Below is a small trained network, with its code and all its weights. Each question gives an input and a class and asks what happens when units are switched off, that is, made to give their printed mean instead of their output.

import numpy as np


def w(rows, s, z=0):
    codes = np.array(rows[::2]) - 128.0
    scale = np.full(codes.shape[1], s)
    scale[-1] = z or s
    return codes * scale


def f(y):
    return y / 2 * (1 + np.tanh(0.7978845608 * (y + 0.044715 * y**3)))


def log_softmax(a):
    a = a - a.max(-1, keepdims=True)
    return a - np.log(np.exp(a).sum(-1, keepdims=True))


def net(x, mask):
    res = np.array(x, float).reshape(1, 2) / 4 @ E
    y = f(res @ A[0][:, :-1].T + A[0][:, -1])
    res = res + np.where(mask, y, B[0][:, -1]) @ B[0][:, :-1]
    return log_softmax(res[-1] @ U[:, :-1].T + U[:, -1])


A, B = {}, {}
E = w([
[122,201,198,208,169,199,218,127,3,214,61],'x0',
[11,222,214,221,158,33,73,42,102,18,153],'x1',
],0.0063)
A[0] = w([
[143,52,60,56,19,15,15,154,234,31,253,119],'neuron 1',
[195,69,37,49,66,213,198,228,132,185,66,90],'neuron 2',
[126,223,189,185,182,183,244,175,73,187,29,108],'neuron 3',
[80,163,99,165,173,161,134,118,137,136,62,245],'neuron 4',
[68,177,168,196,225,39,63,61,111,89,134,104],'neuron 5',
[189,13,69,104,75,233,188,232,154,207,101,157],'neuron 6',
[35,208,199,200,179,81,88,75,177,95,166,98],'neuron 7',
[54,220,175,182,137,56,91,85,127,34,135,90],'neuron 8',
[87,129,100,154,139,119,91,112,135,155,82,224],'neuron 9',
[32,167,175,182,123,110,126,47,101,50,204,134],'neuron 10',
[136,82,29,54,63,45,33,132,200,53,245,81],'neuron 11',
[152,202,216,168,180,172,207,116,35,191,48,101],'neuron 12',
[56,191,197,175,163,51,111,60,117,52,132,154],'neuron 13',
],0.0053,0.012)
B[0] = w([
[85,111,191,72,175,101,146,158,152,103,62,225],'neuron 1',
[251,2,120,204,99,80,209,116,96,208,242,199],'neuron 2',
[163,62,198,84,217,51,136,200,190,101,67,195],'neuron 3',
[33,193,89,93,114,160,119,78,94,116,91,248],'neuron 4',
[143,124,113,169,149,82,171,134,121,189,167,187],'neuron 5',
[82,127,71,149,104,121,189,61,62,201,175,236],'neuron 6',
[187,94,135,184,114,81,179,147,120,202,175,185],'neuron 7',
[216,24,126,205,143,81,191,152,117,195,181,185],'neuron 8',
[34,194,46,58,92,225,106,94,79,98,80,220],'neuron 9',
[159,82,95,120,107,122,172,86,77,159,177,197],'neuron 10',
[157,60,218,100,205,9,139,176,173,94,88,188],'neuron 11',
[187,34,238,115,200,41,124,208,216,94,73,189],'neuron 12',
[102,115,81,139,98,126,162,86,88,183,162,217],'neuron 13',
],0.009,0.011)
U = w([
[146,106,86,173,104,120,147,107,102,170,247,79],'0',
[129,108,247,98,188,100,125,189,152,111,12,118],'1',
[66,211,49,88,68,184,105,72,98,112,68,254],'2',
[145,134,147,140,123,133,80,149,139,107,130,87],'3',
[152,145,135,150,112,139,104,153,137,115,140,90],'4',
],0.016,0.0047)

Each question gives the input, the list of numbers given to net, and the class t.
The units are the neurons (one row each of A and B). Each row of codes is followed by its name. A weight is (code - 128) times the scale printed after its matrix; where a second scale follows, it is the last column's (A, B and U).
mask holds one flag per neuron, in row order. A switched-off neuron (its flag False) gives its mean, the last column of its row in B, instead of its output. The means were averaged over made-up inputs and are rounded, as every weight is.
A unit's drop is (log p(t) with every unit on - log p(t) with that unit switched off) / (log p(t) with every unit on - log p(t) with every unit switched off).
The circuit of an input: a set's keep is (log p(t) with only the set's units on - log p(t) with every unit switched off) / (log p(t) with every unit on - log p(t) with every unit switched off). Starting from the 12 units with the biggest drops (on a tie, the unit counted first), units are removed one at a time, each time the one whose removal leaves the highest keep (on an exact tie, the one counted first), for as long as the keep stays at least 0.8.
units of the circuit, in order: the units of the circuit, biggest drop first
k most important neurons: the k neurons with the biggest drops, biggest first
drop when u is switched off: that unit's drop, to one decimal
input [-5,4], class 1: units of the circuit, in order : (neuron 1)
input [3,2], class 2: units of the circuit, in order : (neuron 11; neuron 2)
input [7,5], class 1: 2 most important neurons : (neuron 12; neuron 3)
input [7,-5], class 1: 2 most important neurons : (neuron 3; neuron 12)
input [4,3], class 1: 2 most important neurons : (neuron 6; neuron 12)
input [3,1], class 2: 2 most important neurons : (neuron 11; neuron 1)
input [8,-6], class 1: 2 most important neurons : (neuron 3; neuron 12)
input [-3,0], class 2: drop when neuron 3 is switched off : 0.3
input [-2,-3], class 2: drop when neuron 7 is switched off : 0.1
input [7,-3], class 1: drop when neuron 12 is switched off : 0.0
